Below is a small trained network, with its code and all its weights. Each question gives an input and a target symbol and asks what happens when units are switched off, that is, made to give their printed mean instead of their output.

import numpy as np


def w(rows, s, z=0):
    codes = np.array(rows[::2]) - 128.0
    scale = np.full(codes.shape[1], s)
    scale[-1] = z or s
    return codes * scale


def norm(h):
    return h / np.sqrt((h * h).mean(-1, keepdims=True) + 1e-5)


def f(y):
    return y / 2 * (1 + np.tanh(0.7978845608 * (y + 0.044715 * y**3)))


def softmax(a):
    e = np.exp(a - a.max(-1, keepdims=True))
    return e / e.sum(-1, keepdims=True)


def log_softmax(a):
    a = a - a.max(-1, keepdims=True)
    return a - np.log(np.exp(a).sum(-1, keepdims=True))


def net(x, mask):
    ids = ['ΓΛΞΩαβεζηθμπστφ'.index(c) for c in x.split()]
    T = len(ids)
    res = E[ids] + P[:T]
    u = 0
    for l in range(2):
        q, k, v = (norm(res) @ M[l].T for M in (Q, K, V))
        z = softmax(np.where(np.tri(T) > 0, q @ k.T / 2**0.5, -1e9)) @ v
        res = res + np.where(mask[u], z, O[l][:, -1]) @ O[l][:, :-1]
        u += 1
        y = f(norm(res) @ A[l][:, :-1].T + A[l][:, -1])
        res = res + np.where(mask[u : u + 4], y, B[l][:, -1]) @ B[l][:, :-1]
        u += 4
    return log_softmax(norm(res)[-1] @ U[:, :-1].T + U[:, -1])


Q, K, V, O, A, B = {}, {}, {}, {}, {}, {}
E = w([
[120,144,151,141,155,132,171,112],'Γ',
[131,121,116,103,115,119,147,159],'Λ',
[95,129,117,155,123,135,129,130],'Ξ',
[102,142,114,118,113,106,128,129],'Ω',
[124,94,127,125,145,142,114,102],'α',
[130,140,92,132,137,115,121,102],'β',
[139,120,111,105,157,160,124,149],'ε',
[139,132,148,133,98,160,134,114],'ζ',
[125,90,128,131,133,152,142,141],'η',
[197,250,147,132,149,126,120,93],'θ',
[119,127,130,73,132,108,109,112],'μ',
[118,85,121,139,98,103,158,115],'π',
[139,107,77,129,146,119,145,141],'σ',
[109,104,104,88,121,125,145,109],'τ',
[99,135,127,76,133,158,124,152],'φ',
],0.017)
P = w([
[4,50,31,22,123,121,175,86],'0',
[40,65,60,16,135,146,174,84],'1',
[43,113,52,28,139,142,166,89],'2',
[65,142,50,48,134,138,153,102],'3',
[74,156,60,55,130,145,144,84],'4',
[57,140,69,50,125,155,147,82],'5',
[79,171,44,46,118,153,156,97],'6',
],0.0021)
Q[0] = w([
[254,120,232,254,112,70,11,209],'L0H1',
[148,64,178,182,193,24,101,206],'L0H1',
],0.0063)
K[0] = w([
[47,3,28,60,124,108,110,177],'L0H1',
[62,10,105,101,140,99,160,149],'L0H1',
],0.0069)
V[0] = w([
[99,106,92,140,209,51,74,181],'L0H1',
[100,150,184,123,238,83,255,104],'L0H1',
],0.0059)
O[0] = w([
[81,116,143,122,186,83,140,87,28],'L0H1',
[187,254,175,141,118,121,167,104,251],'L0H1',
],0.0089,0.0028)
A[0] = w([
[97,151,119,99,147,1,122,104,3],'L0N1',
[177,186,108,81,96,115,200,206,27],'L0N2',
[164,137,51,52,242,96,86,169,124],'L0N3',
[174,123,152,191,37,129,113,254,109],'L0N4',
],0.0059,0.0028)
B[0] = w([
[100,128,121,166,33,157,88,154,242],'L0N1',
[103,66,162,127,188,40,102,130,251],'L0N2',
[119,103,255,187,86,188,150,134,251],'L0N3',
[197,111,156,82,46,157,140,101,242],'L0N4',
],0.0066,0.0014)
Q[1] = w([
[253,125,214,86,161,179,239,69],'L1H1',
[174,209,138,108,30,217,202,106],'L1H1',
],0.0051)
K[1] = w([
[195,254,158,161,254,123,71,83],'L1H1',
[92,159,74,197,236,100,51,141],'L1H1',
],0.0061)
V[1] = w([
[55,6,128,103,110,144,179,114],'L1H1',
[203,181,87,54,202,126,63,73],'L1H1',
],0.0024)
O[1] = w([
[253,118,203,194,199,121,161,123,229],'L1H1',
[11,117,126,101,112,111,105,90,7],'L1H1',
],0.0034,0.0016)
A[1] = w([
[140,95,159,123,159,219,227,159,64],'L1N1',
[79,188,64,85,60,120,143,165,51],'L1N2',
[63,178,47,172,240,103,155,135,4],'L1N3',
[138,167,104,2,116,71,43,158,23],'L1N4',
],0.0061,0.0039)
B[1] = w([
[135,181,61,134,127,89,70,137,170],'L1N1',
[137,153,131,185,158,104,31,119,227],'L1N2',
[22,121,95,110,132,186,219,169,253],'L1N3',
[165,99,85,254,139,195,181,93,138],'L1N4',
],0.007,0.0025)
U = w([
[193,235,150,104,139,110,178,97,192],'Γ',
[137,75,182,101,166,29,130,214,169],'Λ',
[40,127,87,135,151,165,204,170,185],'Ξ',
[60,136,117,180,85,67,29,136,145],'Ω',
[153,61,142,119,220,129,92,35,177],'α',
[126,101,180,236,68,175,172,40,3],'β',
[150,132,210,180,196,231,94,209,78],'ε',
[212,87,79,98,49,189,122,174,169],'ζ',
[183,143,17,98,203,97,94,171,123],'η',
[126,147,89,105,133,171,98,73,73],'θ',
[67,117,243,59,59,157,115,92,68],'μ',
[161,70,104,156,72,52,202,91,99],'π',
[190,110,113,254,161,107,150,156,125],'σ',
[118,117,68,6,98,56,131,69,96],'τ',
[106,160,137,11,190,146,56,205,88],'φ',
],0.0071,0.0046)

Each question gives the input, a string of symbols that net reads in full, and the target symbol t.
The units are the heads (2 rows each of Q, K, V and O) and the neurons (one row each of A and B). Each row of codes is followed by its name. A weight is (code - 128) times the scale printed after its matrix; where a second scale follows, it is the last column's (O, A, B and U).
mask holds one flag per unit, layer by layer, with each layer's heads first. A switched-off unit (its flag False) gives its mean, the last column of its rows in O or B, instead of its output. The means were averaged over made-up inputs and are rounded, as every weight is.
A unit's drop is (log p(t) with every unit on - log p(t) with that unit switched off) / (log p(t) with every unit on - log p(t) with every unit switched off).
The circuit of an input: a set's keep is (log p(t) with only the set's units on - log p(t) with every unit switched off) / (log p(t) with every unit on - log p(t) with every unit switched off). Starting from all 10 units, units are removed one at a time, each time the one whose removal leaves the highest keep (on an exact tie, the one counted first), for as long as the keep stays at least 0.8.
circuit, biggest first: the units of the circuit, biggest drop first
top k neurons: the k neurons with the biggest drops, biggest first
k most important neurons of layer l: the k neurons of layer l with the biggest drops, biggest first
drop of u: that unit's drop, to one decimal
input Ξ Ξ θ Ξ φ, target ε: circuit, biggest first	L1N4, L0N2, L1N3
input η η Γ Λ, target Γ: circuit, biggest first	L0H1
input α θ Λ Ξ Ω, target σ: top 3 neurons	L1N4, L0N2, L0N3
input Ω ε τ Λ Ω θ Ξ, target Ω: top 4 neurons	L0N4, L1N2, L0N1, L0N2
input Ω θ Ξ, target Ω: top 2 neurons	L1N2, L0N4
input Ξ α φ μ Ω Ω β, target β: circuit, biggest first	L0N3, L0H1
input Ξ Ξ π μ Ξ ε, target ε: circuit, biggest first	L0N3, L0H1, L1N1
input Ξ Ξ Ξ σ, target σ: circuit, biggest first	L0N3, L1N1, L0H1, L1H1
input Ξ ζ Ξ Λ θ μ ε, target φ: top 2 neurons	L0N3, L1N1
input π Ξ θ μ, target β: top 2 neurons	L1N4, L0N3
input Ξ Ω Ξ Ξ π θ σ, target Λ: top 2 neurons	L0N2, L0N3
input Ω Ξ Ξ α Ξ θ Λ, target π: 3 most important neurons of layer 0	L0N2, L0N4, L0N1
input Ω Ω μ θ Ξ Ξ ε, target φ: 3 most important neurons of layer 1	L1N1, L1N3, L1N2
input Ξ Ξ σ, target σ: 2 most important neurons of layer 1	L1N1, L1N3
input μ Ξ ε ζ α ε, target ζ: top neuron	L0N4
input Ω ε Ξ Λ Ξ σ Ω, target Ω: drop of L0N1	0.3
input Γ Ξ Ξ, target Γ: drop of L1H1	0.0
input μ μ Ω σ Ξ ζ Ω, target ζ: drop of L0H1	1.4
input σ Γ α Ξ η, target Γ: drop of L0H1	0.8
input Ξ ζ Ξ σ τ, target ζ: circuit, biggest first	L0H1
